Below is a small trained network, with its code and all its weights. Each question gives an input and a target symbol and asks what happens when units are switched off, that is, made to give their printed mean instead of their output.

import numpy as np


def w(rows, s, z=0):
    codes = np.array(rows[::2]) - 128.0
    scale = np.full(codes.shape[1], s)
    scale[-1] = z or s
    return codes * scale


def norm(h):
    return h / np.sqrt((h * h).mean(-1, keepdims=True) + 1e-5)


def f(y):
    return y / 2 * (1 + np.tanh(0.7978845608 * (y + 0.044715 * y**3)))


def softmax(a):
    e = np.exp(a - a.max(-1, keepdims=True))
    return e / e.sum(-1, keepdims=True)


def log_softmax(a):
    a = a - a.max(-1, keepdims=True)
    return a - np.log(np.exp(a).sum(-1, keepdims=True))


def net(x, mask):
    ids = ['ΔΩβζθψ'.index(c) for c in x.split()]
    T = len(ids)
    res = E[ids] + P[:T]
    u = 0
    for l in range(2):
        r = norm(res)
        for j in range(2):
            rows = slice(2 * j, 2 * j + 2)
            q, k, v = (r @ M[l][rows].T for M in (Q, K, V))
            z = softmax(np.where(np.tri(T) > 0, q @ k.T / 2**0.5, -1e9)) @ v
            o = O[l][rows]
            res = res + np.where(mask[u + j], z, o[:, -1]) @ o[:, :-1]
        u += 2
        y = f(norm(res) @ A[l][:, :-1].T + A[l][:, -1])
        res = res + np.where(mask[u : u + 8], y, B[l][:, -1]) @ B[l][:, :-1]
        u += 8
    return log_softmax(norm(res)[-1] @ U[:, :-1].T + U[:, -1])


Q, K, V, O, A, B = {}, {}, {}, {}, {}, {}
E = w([
[101,97,170,144,187,141,190,161],'Δ',
[106,180,34,121,110,68,51,163],'Ω',
[165,39,174,96,96,13,115,161],'β',
[70,119,163,118,126,80,26,122],'ζ',
[195,116,156,156,182,6,125,108],'θ',
[115,55,143,221,115,112,72,98],'ψ',
],0.011)
P = w([
[106,1,67,85,139,82,84,85],'0',
[136,66,55,95,218,161,46,146],'1',
[142,111,101,26,134,131,127,45],'2',
[121,91,78,117,217,147,125,137],'3',
[118,116,142,54,120,121,135,65],'4',
[121,116,82,145,212,128,139,168],'5',
[93,130,168,79,105,135,137,78],'6',
[118,147,112,158,174,115,142,203],'7',
[81,158,189,113,99,138,162,99],'8',
[106,163,107,183,134,111,151,191],'9',
[91,178,213,144,72,142,178,110],'10',
[122,131,68,189,132,107,112,185],'11',
[105,230,234,158,26,172,189,116],'12',
[163,111,124,207,150,123,68,241],'13',
],0.0076)
Q[0] = w([
[169,113,70,148,205,152,100,247],'0.h0',
[220,210,60,44,56,242,219,2],'0.h0',
[136,99,147,200,152,81,67,250],'0.h1',
[113,123,96,170,165,119,119,225],'0.h1',
],0.0077)
K[0] = w([
[138,154,200,60,49,166,129,66],'0.h0',
[159,8,63,41,217,162,61,109],'0.h0',
[122,193,198,179,2,121,199,114],'0.h1',
[54,183,178,84,34,124,165,85],'0.h1',
],0.007)
V[0] = w([
[254,170,142,83,106,68,137,123],'0.h0',
[126,140,87,168,229,174,196,240],'0.h0',
[82,130,139,2,95,144,131,147],'0.h1',
[111,182,62,144,232,98,80,120],'0.h1',
],0.0066)
O[0] = w([
[89,195,117,125,58,88,63,166,87],'0.h0',
[117,136,110,182,189,34,114,132,3],'0.h0',
[156,86,156,133,41,67,81,36,121],'0.h1',
[185,77,163,157,100,133,116,255,166],'0.h1',
],0.0065,0.0043)
A[0] = w([
[198,117,182,78,121,98,122,95,93],'0.n0',
[45,94,188,142,169,183,92,197,240],'0.n1',
[60,152,165,142,143,197,121,110,115],'0.n2',
[101,121,181,111,93,102,195,29,192],'0.n3',
[69,118,175,211,120,119,116,90,125],'0.n4',
[94,177,75,42,215,158,172,185,248],'0.n5',
[154,208,1,148,89,129,81,169,232],'0.n6',
[104,74,87,178,103,67,131,174,233],'0.n7',
],0.0051,0.0016)
B[0] = w([
[173,119,138,184,167,245,128,122,165],'0.n0',
[114,142,180,14,74,35,175,70,254],'0.n1',
[101,148,153,71,205,153,157,93,142],'0.n2',
[233,147,68,69,80,109,78,48,158],'0.n3',
[89,54,143,139,23,153,217,120,176],'0.n4',
[72,138,91,101,113,1,181,148,154],'0.n5',
[84,111,161,195,109,55,203,128,175],'0.n6',
[229,92,219,138,81,55,59,195,216],'0.n7',
],0.005,0.0039)
Q[1] = w([
[124,131,254,118,115,108,129,154],'1.h0',
[104,157,87,175,139,149,135,64],'1.h0',
[151,93,119,100,134,85,103,108],'1.h1',
[97,41,200,138,117,105,100,182],'1.h1',
],0.0077)
K[1] = w([
[124,199,61,254,132,118,110,121],'1.h0',
[138,133,33,135,165,156,56,132],'1.h0',
[78,77,202,145,89,132,147,87],'1.h1',
[122,205,144,184,56,86,165,83],'1.h1',
],0.0057)
V[1] = w([
[97,183,68,58,106,113,204,120],'1.h0',
[177,170,96,105,168,183,132,100],'1.h0',
[124,137,59,249,57,180,158,93],'1.h1',
[254,90,112,108,134,164,144,151],'1.h1',
],0.0061)
O[1] = w([
[204,101,186,125,119,53,58,164,40],'1.h0',
[71,100,162,219,113,130,112,172,29],'1.h0',
[148,128,95,23,158,68,154,173,3],'1.h1',
[61,235,134,156,110,1,140,154,157],'1.h1',
],0.0065,0.0057)
A[1] = w([
[89,109,146,182,42,100,184,204,124],'1.n0',
[143,149,125,131,106,161,30,77,82],'1.n1',
[145,35,134,71,129,62,157,155,250],'1.n2',
[28,112,36,234,55,68,143,230,123],'1.n3',
[58,160,149,116,164,139,20,129,221],'1.n4',
[253,50,89,139,115,110,183,88,248],'1.n5',
[202,189,75,163,131,153,110,113,125],'1.n6',
[147,129,160,98,104,167,155,48,149],'1.n7',
],0.0053,0.0018)
B[1] = w([
[84,112,135,84,165,117,162,220,199],'1.n0',
[157,112,140,163,130,114,109,147,164],'1.n1',
[234,254,85,154,151,144,130,120,245],'1.n2',
[109,80,179,128,142,181,135,144,209],'1.n3',
[110,148,136,129,96,39,221,122,173],'1.n4',
[86,173,155,133,133,194,152,160,253],'1.n5',
[18,67,227,172,171,31,125,66,118],'1.n6',
[97,131,144,92,209,141,115,155,221],'1.n7',
],0.0065,0.0036)
U = w([
[165,120,165,241,223,45,149,134,25],'Δ',
[253,187,116,138,76,125,128,193,164],'Ω',
[91,183,146,95,68,59,109,52,129],'β',
[121,64,194,155,132,237,132,144,148],'ζ',
[82,155,120,165,88,71,153,253,1],'θ',
[102,206,76,86,230,153,223,151,237],'ψ',
],0.0066,0.00075)

Each question gives the input, a string of symbols that net reads in full, and the target symbol t.
The units are the heads (2 rows each of Q, K, V and O) and the neurons (one row each of A and B). Each row of codes is followed by its name. A weight is (code - 128) times the scale printed after its matrix; where a second scale follows, it is the last column's (O, A, B and U).
mask holds one flag per unit, layer by layer, with each layer's heads first. A switched-off unit (its flag False) gives its mean, the last column of its rows in O or B, instead of its output. The means were averaged over made-up inputs and are rounded, as every weight is.
A unit's drop is (log p(t) with every unit on - log p(t) with that unit switched off) / (log p(t) with every unit on - log p(t) with every unit switched off).
The circuit of an input: a set's keep is (log p(t) with only the set's units on - log p(t) with every unit switched off) / (log p(t) with every unit on - log p(t) with every unit switched off). Starting from the 12 units with the biggest drops (on a tie, the unit counted first), units are removed one at a time, each time the one whose removal leaves the highest keep (on an exact tie, the one counted first), for as long as the keep stays at least 0.8.
units of the circuit, in order: the units of the circuit, biggest drop first
top k neurons: the k neurons with the biggest drops, biggest first
heads that matter: for each layer, one digit per head in row order, 1 if its drop is at least 0.15 and else 0, layers parted by /
input θ Ω ζ θ Ω θ β Ω, target β: top neuron -> [1.n5]
input Ω β ψ ζ θ Δ ψ ζ Δ θ ψ ψ β β, target β: heads that matter -> 11 / 00
input β Ω θ ζ ζ ψ β ψ ψ ζ, target ψ: heads that matter -> 11 / 00
input ζ Ω θ ψ, target θ: units of the circuit, in order -> [0.h0, 0.h1, 1.h1]
input θ ψ ψ θ β, target θ: units of the circuit, in order -> [0.h1, 1.h1]
input ψ ζ ψ ψ Ω θ ζ θ β β β ζ Ω ψ, target Ω: heads that matter -> 00 / 11
input β ψ ζ β ζ Δ, target ζ: units of the circuit, in order -> [0.h1, 0.h0]
input ψ Δ β θ θ β ψ ψ β θ, target β: units of the circuit, in order -> [0.h1, 0.h0]
input ψ ψ Ω ζ θ θ, target θ: units of the circuit, in order -> [0.h0, 0.h1]
input ψ β Ω ψ θ Δ θ ζ ψ ζ Ω Δ, target Ω: heads that matter -> 00 / 10
input Ω ζ θ ζ θ ψ Ω Δ, target Ω: top 2 neurons -> [0.n6, 1.n2]
input ζ θ ζ β θ Δ, target θ: heads that matter -> 10 / 01
input θ ζ ψ Δ ζ θ θ Δ, target θ: units of the circuit, in order -> [0.n5, 0.h0]
input ζ Δ ζ Δ θ, target Δ: units of the circuit, in order -> [0.h0, 0.n1]
input β Ω ψ θ Δ ψ ζ Δ ζ β, target ζ: units of the circuit, in order -> [0.h0, 1.h1]
input β θ Ω ζ ψ β θ ψ, target θ: heads that matter -> 10 / 00
input θ θ ψ ψ, target ψ: heads that matter -> 10 / 10
input θ ψ ζ θ, target ζ: heads that matter -> 11 / 00
input ζ ψ Δ ψ Ω ζ β ψ β ζ, target β: heads that matter -> 01 / 00
input β ψ θ θ ψ β, target ψ: units of the circuit, in order -> [0.h1]
input β ψ Ω θ ψ Δ β ζ Ω θ β ζ Ω, target θ: heads that matter -> 00 / 00
input ψ Ω ψ Δ ψ ζ ζ Δ ψ, target Δ: heads that matter -> 10 / 00
input ψ β Ω ζ ζ Δ θ β ζ ζ, target ζ: top neuron -> [0.n4]
